Below are the code and all the weights of a small trained network. Each question names an input and a target symbol and asks about switching units off, where a switched-off unit gives its printed mean instead of its output.

import numpy as np


def w(rows, s, z=0):
    codes = np.array(rows[::2]) - 128.0
    scale = np.full(codes.shape[1], s)
    scale[-1] = z or s
    return codes * scale


def norm(h):
    return h / np.sqrt((h * h).mean(-1, keepdims=True) + 1e-5)


def f(y):
    return np.maximum(y, 0)


def softmax(a):
    e = np.exp(a - a.max(-1, keepdims=True))
    return e / e.sum(-1, keepdims=True)


def log_softmax(a):
    a = a - a.max(-1, keepdims=True)
    return a - np.log(np.exp(a).sum(-1, keepdims=True))


def net(x, mask):
    ids = ['γδελμπσψω'.index(c) for c in x.split()]
    T = len(ids)
    res = E[ids] + P[:T]
    u = 0
    for l in range(3):
        r = norm(res)
        for j in range(2):
            rows = slice(4 * j, 4 * j + 4)
            q, k, v = (r @ M[l][rows].T for M in (Q, K, V))
            z = softmax(np.where(np.tri(T) > 0, q @ k.T / 4**0.5, -1e9)) @ v
            o = O[l][rows]
            res = res + np.where(mask[u + j], z, o[:, -1]) @ o[:, :-1]
        u += 2
        y = f(norm(res) @ A[l][:, :-1].T + A[l][:, -1])
        res = res + np.where(mask[u : u + 8], y, B[l][:, -1]) @ B[l][:, :-1]
        u += 8
    return log_softmax(norm(res)[-1] @ U[:, :-1].T + U[:, -1])


Q, K, V, O, A, B = {}, {}, {}, {}, {}, {}
E = w([
[92,83,122,76],'γ',
[95,41,106,93],'δ',
[130,45,152,93],'ε',
[98,44,131,91],'λ',
[166,47,168,113],'μ',
[14,119,118,147],'π',
[37,80,120,120],'σ',
[29,71,96,129],'ψ',
[142,136,143,248],'ω',
],0.018)
P = w([
[135,165,120,67],'0',
[168,97,1,142],'1',
[127,154,144,72],'2',
[138,107,42,148],'3',
[127,145,160,90],'4',
[127,102,66,157],'5',
[120,135,180,102],'6',
[121,96,87,176],'7',
[114,128,196,125],'8',
[125,78,117,203],'9',
[116,130,203,143],'10',
[111,107,87,201],'11',
],0.02)
Q[0] = w([
[94,96,150,178],'0.h1',
[161,231,121,118],'0.h1',
[138,197,105,55],'0.h1',
[124,172,75,137],'0.h1',
[169,164,48,161],'0.h2',
[163,213,112,164],'0.h2',
[185,186,52,124],'0.h2',
[111,108,248,104],'0.h2',
],0.015)
K[0] = w([
[65,122,204,204],'0.h1',
[186,225,138,118],'0.h1',
[142,199,121,66],'0.h1',
[111,146,24,138],'0.h1',
[198,178,41,58],'0.h2',
[183,253,118,107],'0.h2',
[189,196,19,18],'0.h2',
[70,102,152,195],'0.h2',
],0.013)
V[0] = w([
[54,52,101,133],'0.h1',
[107,251,91,64],'0.h1',
[84,65,215,254],'0.h1',
[137,162,89,156],'0.h1',
[47,117,149,162],'0.h2',
[132,36,242,193],'0.h2',
[16,166,88,160],'0.h2',
[129,237,125,104],'0.h2',
],0.007)
O[0] = w([
[211,178,136,149,255],'0.h1',
[132,72,130,148,6],'0.h1',
[151,184,62,3,188],'0.h1',
[75,156,69,138,83],'0.h1',
[86,159,97,89,172],'0.h2',
[133,208,55,73,203],'0.h2',
[3,247,139,164,136],'0.h2',
[37,107,203,165,21],'0.h2',
],0.0059,0.0056)
A[0] = w([
[216,135,157,213,112],'0.n1',
[247,87,91,105,2],'0.n2',
[111,153,85,219,115],'0.n3',
[95,125,156,29,78],'0.n4',
[183,185,132,116,69],'0.n5',
[80,70,70,136,53],'0.n6',
[183,154,178,213,106],'0.n7',
[119,237,116,202,133],'0.n8',
],0.011,0.0089)
B[0] = w([
[26,198,132,80,185],'0.n1',
[119,181,78,161,249],'0.n2',
[196,114,199,76,204],'0.n3',
[77,80,109,43,255],'0.n4',
[81,101,129,69,149],'0.n5',
[229,187,83,89,189],'0.n6',
[61,186,48,45,151],'0.n7',
[254,71,73,107,220],'0.n8',
],0.0082,0.0035)
Q[1] = w([
[83,135,125,127],'1.h1',
[109,154,113,137],'1.h1',
[79,100,109,98],'1.h1',
[169,147,172,168],'1.h1',
[157,145,2,13],'1.h2',
[130,107,125,78],'1.h2',
[99,132,210,133],'1.h2',
[174,113,107,142],'1.h2',
],0.022)
K[1] = w([
[115,145,155,108],'1.h1',
[173,125,164,94],'1.h1',
[141,180,144,102],'1.h1',
[95,24,114,166],'1.h1',
[157,235,106,3],'1.h2',
[90,187,135,110],'1.h2',
[153,85,97,220],'1.h2',
[129,99,137,68],'1.h2',
],0.017)
V[1] = w([
[131,184,208,125],'1.h1',
[129,137,122,183],'1.h1',
[87,81,118,114],'1.h1',
[113,165,152,83],'1.h1',
[105,79,12,105],'1.h2',
[100,174,151,55],'1.h2',
[58,135,8,149],'1.h2',
[94,22,115,60],'1.h2',
],0.015)
O[1] = w([
[198,176,139,147,49],'1.h1',
[133,160,66,84,90],'1.h1',
[85,137,167,160,147],'1.h1',
[167,122,147,175,122],'1.h1',
[19,137,89,184,189],'1.h2',
[113,54,162,140,206],'1.h2',
[10,160,104,82,115],'1.h2',
[75,105,176,193,252],'1.h2',
],0.013)
A[1] = w([
[140,150,179,192,96],'1.n1',
[100,105,4,99,88],'1.n2',
[117,149,35,216,15],'1.n3',
[68,191,229,35,75],'1.n4',
[51,122,107,136,1],'1.n5',
[211,82,46,163,79],'1.n6',
[191,93,225,108,46],'1.n7',
[149,104,98,173,145],'1.n8',
],0.017,0.004)
B[1] = w([
[114,179,72,96,163],'1.n1',
[138,206,186,102,221],'1.n2',
[5,82,145,155,168],'1.n3',
[57,117,39,209,199],'1.n4',
[168,66,147,107,255],'1.n5',
[69,163,231,128,204],'1.n6',
[62,119,171,83,187],'1.n7',
[125,139,146,170,197],'1.n8',
],0.015,0.0081)
Q[2] = w([
[94,121,89,66],'2.h1',
[55,163,149,152],'2.h1',
[176,109,142,161],'2.h1',
[122,61,1,156],'2.h1',
[171,145,154,163],'2.h2',
[178,132,108,128],'2.h2',
[146,143,59,105],'2.h2',
[135,60,132,210],'2.h2',
],0.015)
K[2] = w([
[106,196,79,137],'2.h1',
[181,151,40,200],'2.h1',
[77,65,143,69],'2.h1',
[2,113,206,192],'2.h1',
[125,119,178,180],'2.h2',
[123,175,132,189],'2.h2',
[195,82,129,124],'2.h2',
[43,58,152,130],'2.h2',
],0.012)
V[2] = w([
[58,179,167,79],'2.h1',
[108,136,109,142],'2.h1',
[143,63,138,70],'2.h1',
[50,166,146,206],'2.h1',
[152,144,120,133],'2.h2',
[143,121,100,2],'2.h2',
[175,60,156,146],'2.h2',
[137,182,209,132],'2.h2',
],0.012)
O[2] = w([
[172,197,145,80,193],'2.h1',
[154,151,110,110,142],'2.h1',
[155,107,230,113,129],'2.h1',
[231,172,48,70,252],'2.h1',
[81,78,141,99,79],'2.h2',
[60,78,97,239,60],'2.h2',
[139,180,73,136,132],'2.h2',
[160,131,20,2,125],'2.h2',
],0.0087,0.011)
A[2] = w([
[206,182,191,171,39],'2.n1',
[168,147,31,8,104],'2.n2',
[109,93,121,177,105],'2.n3',
[136,59,154,89,116],'2.n4',
[163,109,190,203,94],'2.n5',
[212,151,141,32,173],'2.n6',
[156,129,201,184,1],'2.n7',
[114,230,79,130,210],'2.n8',
],0.017,0.0088)
B[2] = w([
[122,3,180,121,158],'2.n1',
[150,235,67,48,189],'2.n2',
[141,162,139,94,221],'2.n3',
[168,111,115,113,253],'2.n4',
[135,166,67,157,225],'2.n5',
[88,136,51,148,221],'2.n6',
[123,198,166,149,173],'2.n7',
[168,85,105,120,218],'2.n8',
],0.021,0.0064)
U = w([
[193,55,106,189,176],'γ',
[14,76,153,211,68],'δ',
[137,182,136,221,233],'ε',
[87,79,47,218,59],'λ',
[146,111,253,173,254],'μ',
[144,182,98,78,193],'π',
[162,54,186,70,169],'σ',
[5,112,157,127,48],'ψ',
[57,199,241,77,45],'ω',
],0.012,0.0043)

Each question gives the input, a string of symbols that net reads in full, and the target symbol t.
The units are the heads (4 rows each of Q, K, V and O) and the neurons (one row each of A and B). Each row of codes is followed by its name. A weight is (code - 128) times the scale printed after its matrix; where a second scale follows, it is the last column's (O, A, B and U).
mask holds one flag per unit, layer by layer, with each layer's heads first. A switched-off unit (its flag False) gives its mean, the last column of its rows in O or B, instead of its output. The means were averaged over made-up inputs and are rounded, as every weight is.
A unit's drop is (log p(t) with every unit on - log p(t) with that unit switched off) / (log p(t) with every unit on - log p(t) with every unit switched off).
k most important neurons: the k neurons with the biggest drops, biggest first
k most important neurons of layer l: the k neurons of layer l with the biggest drops, biggest first
heads that matter: for each layer, one digit per head in row order, 1 if its drop is at least 0.15 and else 0, layers parted by /
input π σ ε γ, target ε: 2 most important neurons of layer 2 : 2.n5, 2.n7
input λ μ σ μ ε ε, target ε: heads that matter : 11 / 01 / 00
input ω μ ε λ, target ε: most important neuron : 0.n8
input λ λ ψ σ ε, target ψ: heads that matter : 00 / 01 / 00
input δ ε ω μ ω μ ω μ ψ, target π: heads that matter : 00 / 01 / 00
input δ ε ω ψ ω ω, target ω: 2 most important neurons : 1.n3, 0.n5
input δ μ π γ σ μ μ ψ, target μ: heads that matter : 11 / 01 / 00
input δ σ σ δ, target σ: heads that matter : 11 / 00 / 00
input ψ π μ ε ε μ ε δ μ π μ, target λ: 2 most important neurons of layer 0 : 0.n6, 0.n8
input π ω μ μ μ μ σ δ μ μ, target μ: 4 most important neurons : 0.n8, 1.n4, 1.n6, 2.n1
input σ ε π δ σ λ μ, target ψ: heads that matter : 00 / 01 / 00
input δ δ μ δ ω σ σ δ, target σ: 3 most important neurons : 0.n4, 0.n8, 1.n4
input δ ε ε λ δ γ ε ψ λ δ μ, target σ: 2 most important neurons : 1.n7, 2.n4
input μ μ σ π σ μ ε σ ω σ, target ω: heads that matter : 11 / 11 / 00
input μ ε δ ω π, target π: 2 most important neurons of layer 1 : 1.n6, 1.n7
input μ ε μ ω π μ ψ γ ε, target δ: most important neuron of layer 2 : 2.n2
input σ δ σ λ δ ψ δ, target δ: heads that matter : 00 / 01 / 00
input μ γ σ ε ε δ, target ε: 2 most important neurons : 0.n4, 2.n5
input μ δ μ ω ω, target π: heads that matter : 00 / 11 / 00
input μ ε ω μ δ π ε ε μ ε ε, target σ: 3 most important neurons : 1.n7, 2.n4, 0.n8
input γ ω δ μ μ μ, target μ: 2 most important neurons : 1.n6, 2.n1
input μ μ δ π λ ε ε ε δ λ ε μ, target ε: heads that matter : 01 / 01 / 00
input σ ε ε ε μ π μ ω σ ψ ω ω, target ω: 4 most important neurons : 0.n7, 0.n8, 0.n1, 1.n6
input μ ψ ω σ μ ω μ, target π: 2 most important neurons of layer 0 : 0.n8, 0.n1
input π σ δ ω σ ω π ε σ ω σ μ, target σ: most important neuron of layer 2 : 2.n6
input γ μ ω μ, target ω: heads that matter : 11 / 01 / 00
input ε δ δ δ ε γ, target ε: most important neuron of layer 1 : 1.n2
input λ σ δ γ δ ω σ ψ ψ ψ μ, target δ: heads that matter : 10 / 00 / 00
input λ γ γ σ, target γ: 3 most important neurons : 0.n6, 0.n3, 1.n2
input δ ε μ μ δ γ, target δ: heads that matter : 01 / 01 / 00
